Below are the code and all the weights of a small trained network. Each question names an input and a class and asks about switching units off, where a switched-off unit gives its printed mean instead of its output.

import numpy as np


def w(rows, s, z=0):
    codes = np.array(rows[::2]) - 128.0
    scale = np.full(codes.shape[1], s)
    scale[-1] = z or s
    return codes * scale


def norm(h):
    return h / np.sqrt((h * h).mean(-1, keepdims=True) + 1e-5)


def f(y):
    return y / 2 * (1 + np.tanh(0.7978845608 * (y + 0.044715 * y**3)))


def log_softmax(a):
    a = a - a.max(-1, keepdims=True)
    return a - np.log(np.exp(a).sum(-1, keepdims=True))


def net(x, mask):
    res = np.array(x, float).reshape(1, 6) / 4 @ E
    u = 0
    for l in range(2):
        y = f(norm(res) @ A[l][:, :-1].T + A[l][:, -1])
        res = res + np.where(mask[u : u + 8], y, B[l][:, -1]) @ B[l][:, :-1]
        u += 8
    return log_softmax(norm(res)[-1] @ U[:, :-1].T + U[:, -1])


A, B = {}, {}
E = w([
[168,162,203,70,23,171,71],'x0',
[120,130,131,121,129,135,130],'x1',
[117,137,125,120,135,136,128],'x2',
[135,82,34,96,102,174,94],'x3',
[137,130,123,152,119,119,127],'x4',
[226,128,134,203,170,255,215],'x5',
],0.0046)
A[0] = w([
[92,81,67,91,108,147,38,104],'L0N0',
[118,83,128,94,85,181,84,63],'L0N1',
[82,116,52,162,203,1,106,150],'L0N2',
[137,175,136,148,160,96,172,164],'L0N3',
[127,135,155,189,99,203,133,87],'L0N4',
[49,90,80,147,205,53,90,108],'L0N5',
[113,55,35,120,127,197,95,252],'L0N6',
[148,106,52,164,221,146,202,60],'L0N7',
],0.0067,0.0026)
B[0] = w([
[143,80,119,205,91,103,24,200],'L0N0',
[104,125,78,166,154,121,85,158],'L0N1',
[150,177,176,78,158,228,139,254],'L0N2',
[126,55,163,78,119,157,90,162],'L0N3',
[153,123,134,74,175,175,115,160],'L0N4',
[254,170,149,169,173,200,168,223],'L0N5',
[200,189,31,120,112,69,212,239],'L0N6',
[34,99,102,148,103,33,142,221],'L0N7',
],0.0059,0.0051)
A[1] = w([
[161,191,143,108,152,46,160,70],'L1N0',
[93,127,222,167,221,150,181,208],'L1N1',
[167,184,103,136,217,105,102,5],'L1N2',
[103,129,255,128,94,106,85,115],'L1N3',
[32,44,151,212,201,75,209,83],'L1N4',
[25,129,213,104,127,30,103,74],'L1N5',
[139,109,126,193,90,84,124,176],'L1N6',
[160,87,252,133,157,150,217,182],'L1N7',
],0.0059,0.0024)
B[1] = w([
[182,96,185,148,47,163,169,138],'L1N0',
[48,89,178,96,58,146,2,239],'L1N1',
[198,137,97,103,85,195,125,137],'L1N2',
[99,110,133,135,164,97,250,204],'L1N3',
[109,65,64,102,41,26,88,185],'L1N4',
[193,206,135,143,54,79,173,166],'L1N5',
[63,118,183,33,146,120,58,148],'L1N6',
[104,131,128,146,182,170,66,253],'L1N7',
],0.0065,0.0049)
U = w([
[119,137,215,120,164,207,107,224],'0',
[79,83,103,119,65,74,41,183],'1',
[240,179,60,128,138,179,145,139],'2',
[118,89,48,151,142,76,248,41],'3',
[118,176,206,113,75,52,203,6],'4',
],0.012,0.0023)

Each question gives the input, the list of numbers given to net, and the class t.
The units are the neurons (one row each of A and B). Each row of codes is followed by its name. A weight is (code - 128) times the scale printed after its matrix; where a second scale follows, it is the last column's (A, B and U).
mask holds one flag per neuron, layer by layer. A switched-off neuron (its flag False) gives its mean, the last column of its row in B, instead of its output. The means were averaged over made-up inputs and are rounded, as every weight is.
A unit's drop is (log p(t) with every unit on - log p(t) with that unit switched off) / (log p(t) with every unit on - log p(t) with every unit switched off).
The circuit of an input: a set's keep is (log p(t) with only the set's units on - log p(t) with every unit switched off) / (log p(t) with every unit on - log p(t) with every unit switched off). Starting from the 12 units with the biggest drops (on a tie, the unit counted first), units are removed one at a time, each time the one whose removal leaves the highest keep (on an exact tie, the one counted first), for as long as the keep stays at least 0.8.
units of the circuit, in order: the units of the circuit, biggest drop first
unit that matters most: the unit with the biggest drop
k most important neurons: the k neurons with the biggest drops, biggest first
top k neurons in layer l: the k neurons of layer l with the biggest drops, biggest first
drop of u: that unit's drop, to one decimal
input [1,-5,-8,-2,7,-1], class 4: units of the circuit, in order -> [L0N5 L1N3 L1N5 L0N6]
input [0,0,-5,6,-6,-6], class 2: top 3 neurons in layer 0 -> [L0N5 L0N7 L0N6]
input [-4,-3,-8,-8,-5,1], class 1: unit that matters most -> L1N4
input [0,6,8,0,-8,-7], class 0: units of the circuit, in order -> [L0N5 L1N4]
input [0,-3,1,5,0,7], class 3: units of the circuit, in order -> [L0N7 L0N2]
input [0,-1,-6,1,5,6], class 3: 4 most important neurons -> [L0N2 L0N7 L0N5 L1N1]
input [-3,4,-8,1,6,0], class 2: 3 most important neurons -> [L0N2 L0N6 L0N5]
input [-3,-3,6,0,3,-8], class 0: units of the circuit, in order -> [L0N2 L0N5]
input [8,-4,-1,0,-5,-8], class 4: units of the circuit, in order -> [L1N5 L1N1]
input [-2,4,6,5,8,5], class 3: 2 most important neurons -> [L0N7 L0N6]
input [-1,8,5,-6,5,7], class 1: top 3 neurons in layer 0 -> [L0N2 L0N5 L0N7]
input [-3,0,2,3,-1,3], class 3: 2 most important neurons -> [L0N6 L0N7]
input [0,-7,-5,-6,-4,1], class 1: 3 most important neurons -> [L0N2 L1N1 L0N5]
input [-8,-2,-2,1,-1,-2], class 2: units of the circuit, in order -> [L0N5]
input [-2,-5,2,3,6,6], class 3: 3 most important neurons -> [L0N7 L0N6 L1N1]
input [-6,5,-7,-5,7,0], class 0: 2 most important neurons -> [L0N2 L0N5]
input [-4,1,8,-4,2,2], class 1: 2 most important neurons -> [L0N7 L1N4]
input [0,-7,0,6,3,-5], class 2: drop of L1N1 -> 0.1
input [-7,-6,-6,5,-4,-8], class 2: drop of L1N0 -> 0.0
input [-2,-4,2,3,-3,5], class 3: units of the circuit, in order -> [L0N7]
input [-2,-6,7,-8,-1,6], class 1: drop of L1N4 -> 0.1
